Below is a small trained network, with its code and all its weights. Each question gives an input and a target symbol and asks what happens when units are switched off, that is, made to give their printed mean instead of their output.

import numpy as np


def w(rows, s, z=0):
    codes = np.array(rows[::2]) - 128.0
    scale = np.full(codes.shape[1], s)
    scale[-1] = z or s
    return codes * scale


def norm(h):
    return h / np.sqrt((h * h).mean(-1, keepdims=True) + 1e-5)


def f(y):
    return y / 2 * (1 + np.tanh(0.7978845608 * (y + 0.044715 * y**3)))


def softmax(a):
    e = np.exp(a - a.max(-1, keepdims=True))
    return e / e.sum(-1, keepdims=True)


def log_softmax(a):
    a = a - a.max(-1, keepdims=True)
    return a - np.log(np.exp(a).sum(-1, keepdims=True))


def net(x, mask):
    ids = ['Ωβγηλμ'.index(c) for c in x.split()]
    T = len(ids)
    res = E[ids] + P[:T]
    u = 0
    for l in range(3):
        q, k, v = (norm(res) @ M[l].T for M in (Q, K, V))
        z = softmax(np.where(np.tri(T) > 0, q @ k.T / 4**0.5, -1e9)) @ v
        res = res + np.where(mask[u], z, O[l][:, -1]) @ O[l][:, :-1]
        u += 1
        y = f(norm(res) @ A[l][:, :-1].T + A[l][:, -1])
        res = res + np.where(mask[u : u + 4], y, B[l][:, -1]) @ B[l][:, :-1]
        u += 4
    return log_softmax(norm(res)[-1] @ U[:, :-1].T + U[:, -1])


Q, K, V, O, A, B = {}, {}, {}, {}, {}, {}
E = w([
[145,36,254],'Ω',
[52,141,179],'β',
[11,144,143],'γ',
[110,142,201],'η',
[122,46,214],'λ',
[160,140,42],'μ',
],0.0066)
P = w([
[130,62,95],'0',
[51,112,207],'1',
[120,129,22],'2',
[86,124,254],'3',
[105,115,29],'4',
[93,150,239],'5',
],0.0042)
Q[0] = w([
[107,109,135],'L0H1',
[122,120,124],'L0H1',
[95,146,195],'L0H1',
[250,169,78],'L0H1',
],0.015)
K[0] = w([
[105,108,144],'L0H1',
[126,121,135],'L0H1',
[87,155,96],'L0H1',
[250,157,64],'L0H1',
],0.014)
V[0] = w([
[121,124,145],'L0H1',
[109,124,134],'L0H1',
[92,132,73],'L0H1',
[229,150,3],'L0H1',
],0.0039)
O[0] = w([
[133,133,124,139],'L0H1',
[140,147,122,147],'L0H1',
[109,175,111,146],'L0H1',
[2,48,144,2],'L0H1',
],0.0054,0.0047)
A[0] = w([
[60,32,255,2],'L0N1',
[97,153,221,81],'L0N2',
[229,3,81,108],'L0N3',
[7,97,163,68],'L0N4',
],0.0069,0.00064)
B[0] = w([
[130,207,74,223],'L0N1',
[75,46,120,252],'L0N2',
[122,1,231,151],'L0N3',
[154,118,236,218],'L0N4',
],0.0073,0.0026)
Q[1] = w([
[145,86,133],'L1H1',
[3,67,132],'L1H1',
[217,127,130],'L1H1',
[150,195,120],'L1H1',
],0.0065)
K[1] = w([
[129,185,169],'L1H1',
[2,29,177],'L1H1',
[203,235,133],'L1H1',
[164,98,77],'L1H1',
],0.0057)
V[1] = w([
[162,138,198],'L1H1',
[112,130,105],'L1H1',
[54,166,114],'L1H1',
[4,244,179],'L1H1',
],0.0027)
O[1] = w([
[182,130,133,184],'L1H1',
[99,131,136,113],'L1H1',
[63,146,169,153],'L1H1',
[18,193,255,253],'L1H1',
],0.0031,0.0019)
A[1] = w([
[170,129,254,108],'L1N1',
[105,81,117,244],'L1N2',
[90,223,178,102],'L1N3',
[21,123,128,103],'L1N4',
],0.0061,0.0011)
B[1] = w([
[15,121,186,227],'L1N1',
[106,152,173,135],'L1N2',
[120,3,255,254],'L1N3',
[210,155,111,187],'L1N4',
],0.0052,0.004)
Q[2] = w([
[38,54,84],'L2H1',
[135,188,9],'L2H1',
[64,56,154],'L2H1',
[141,147,161],'L2H1',
],0.013)
K[2] = w([
[86,18,39],'L2H1',
[7,235,38],'L2H1',
[155,2,101],'L2H1',
[149,137,127],'L2H1',
],0.0091)
V[2] = w([
[254,54,141],'L2H1',
[145,118,164],'L2H1',
[41,4,49],'L2H1',
[132,133,190],'L2H1',
],0.0088)
O[2] = w([
[251,54,69,198],'L2H1',
[168,178,112,210],'L2H1',
[2,70,51,118],'L2H1',
[173,234,117,253],'L2H1',
],0.0085,0.0033)
A[2] = w([
[105,151,42,64],'L2N1',
[106,209,87,55],'L2N2',
[185,141,57,165],'L2N3',
[240,248,112,2],'L2N4',
],0.011,0.00096)
B[2] = w([
[55,94,162,112],'L2N1',
[160,88,198,143],'L2N2',
[108,177,246,145],'L2N3',
[19,169,6,254],'L2N4',
],0.011,0.0047)
U = w([
[192,110,184,160],'Ω',
[86,191,104,3],'β',
[66,205,254,232],'γ',
[196,212,64,149],'η',
[143,94,144,104],'λ',
[4,78,130,43],'μ',
],0.0093,0.0021)

Each question gives the input, a string of symbols that net reads in full, and the target symbol t.
The units are the heads (4 rows each of Q, K, V and O) and the neurons (one row each of A and B). Each row of codes is followed by its name. A weight is (code - 128) times the scale printed after its matrix; where a second scale follows, it is the last column's (O, A, B and U).
mask holds one flag per unit, layer by layer, with each layer's heads first. A switched-off unit (its flag False) gives its mean, the last column of its rows in O or B, instead of its output. The means were averaged over made-up inputs and are rounded, as every weight is.
A unit's drop is (log p(t) with every unit on - log p(t) with that unit switched off) / (log p(t) with every unit on - log p(t) with every unit switched off).
The circuit of an input: a set's keep is (log p(t) with only the set's units on - log p(t) with every unit switched off) / (log p(t) with every unit on - log p(t) with every unit switched off). Starting from the 12 units with the biggest drops (on a tie, the unit counted first), units are removed one at a time, each time the one whose removal leaves the highest keep (on an exact tie, the one counted first), for as long as the keep stays at least 0.8.
units of the circuit, in order: the units of the circuit, biggest drop first
top k neurons: the k neurons with the biggest drops, biggest first
k most important neurons of layer l: the k neurons of layer l with the biggest drops, biggest first
input Ω Ω γ μ μ η, target Ω: units of the circuit, in order : L1N1, L1H1, L2H1
input μ η μ Ω, target μ: top 3 neurons : L0N3, L1N1, L0N2
input η η γ λ, target η: units of the circuit, in order : L2H1, L1H1, L2N4
input μ γ γ η η γ, target μ: top 2 neurons : L0N2, L0N3
input λ λ γ γ β γ, target λ: top 3 neurons : L2N4, L0N3, L0N2
input η γ Ω λ, target η: units of the circuit, in order : L2H1, L2N4
input λ γ γ μ, target λ: units of the circuit, in order : L0H1, L2H1, L2N4
input μ μ μ Ω η β, target μ: units of the circuit, in order : L2H1, L0H1, L1N1, L0N2
input η γ η β, target η: most important neuron of layer 0 : L0N4
input μ γ β γ η γ, target μ: top 3 neurons : L0N3, L0N2, L1N1
input λ μ μ μ, target λ: units of the circuit, in order : L0H1, L1H1, L2H1, L2N4
input γ β η μ, target γ: top 2 neurons : L0N4, L1N3
input γ γ λ, target Ω: top 3 neurons : L0N3, L2N4, L0N2
input η γ λ γ λ β, target η: units of the circuit, in order : L2H1, L0H1
input μ γ η Ω, target μ: top 4 neurons : L0N3, L1N1, L0N4, L0N2
input μ η η η, target μ: top 3 neurons : L1N1, L0N2, L0N3
input Ω γ γ Ω, target Ω: top 3 neurons : L2N4, L1N1, L0N1
input μ μ Ω γ γ λ, target μ: top 3 neurons : L1N1, L0N3, L0N2
input γ γ λ μ, target γ: top 3 neurons : L1N1, L0N3, L2N4
input λ γ Ω γ γ, target γ: top 2 neurons : L0N4, L0N2
input Ω μ μ γ γ, target γ: top 4 neurons : L0N2, L1N1, L2N4, L0N4
input λ Ω γ μ, target Ω: 3 most important neurons of layer 0 : L0N4, L0N2, L0N1
input η γ γ η, target η: 2 most important neurons of layer 0 : L0N4, L0N3
input μ γ Ω η, target μ: 2 most important neurons of layer 1 : L1N4, L1N1
input λ β β λ, target λ: most important neuron of layer 0 : L0N4
input Ω γ λ λ Ω μ, target Ω: most important neuron of layer 1 : L1N1
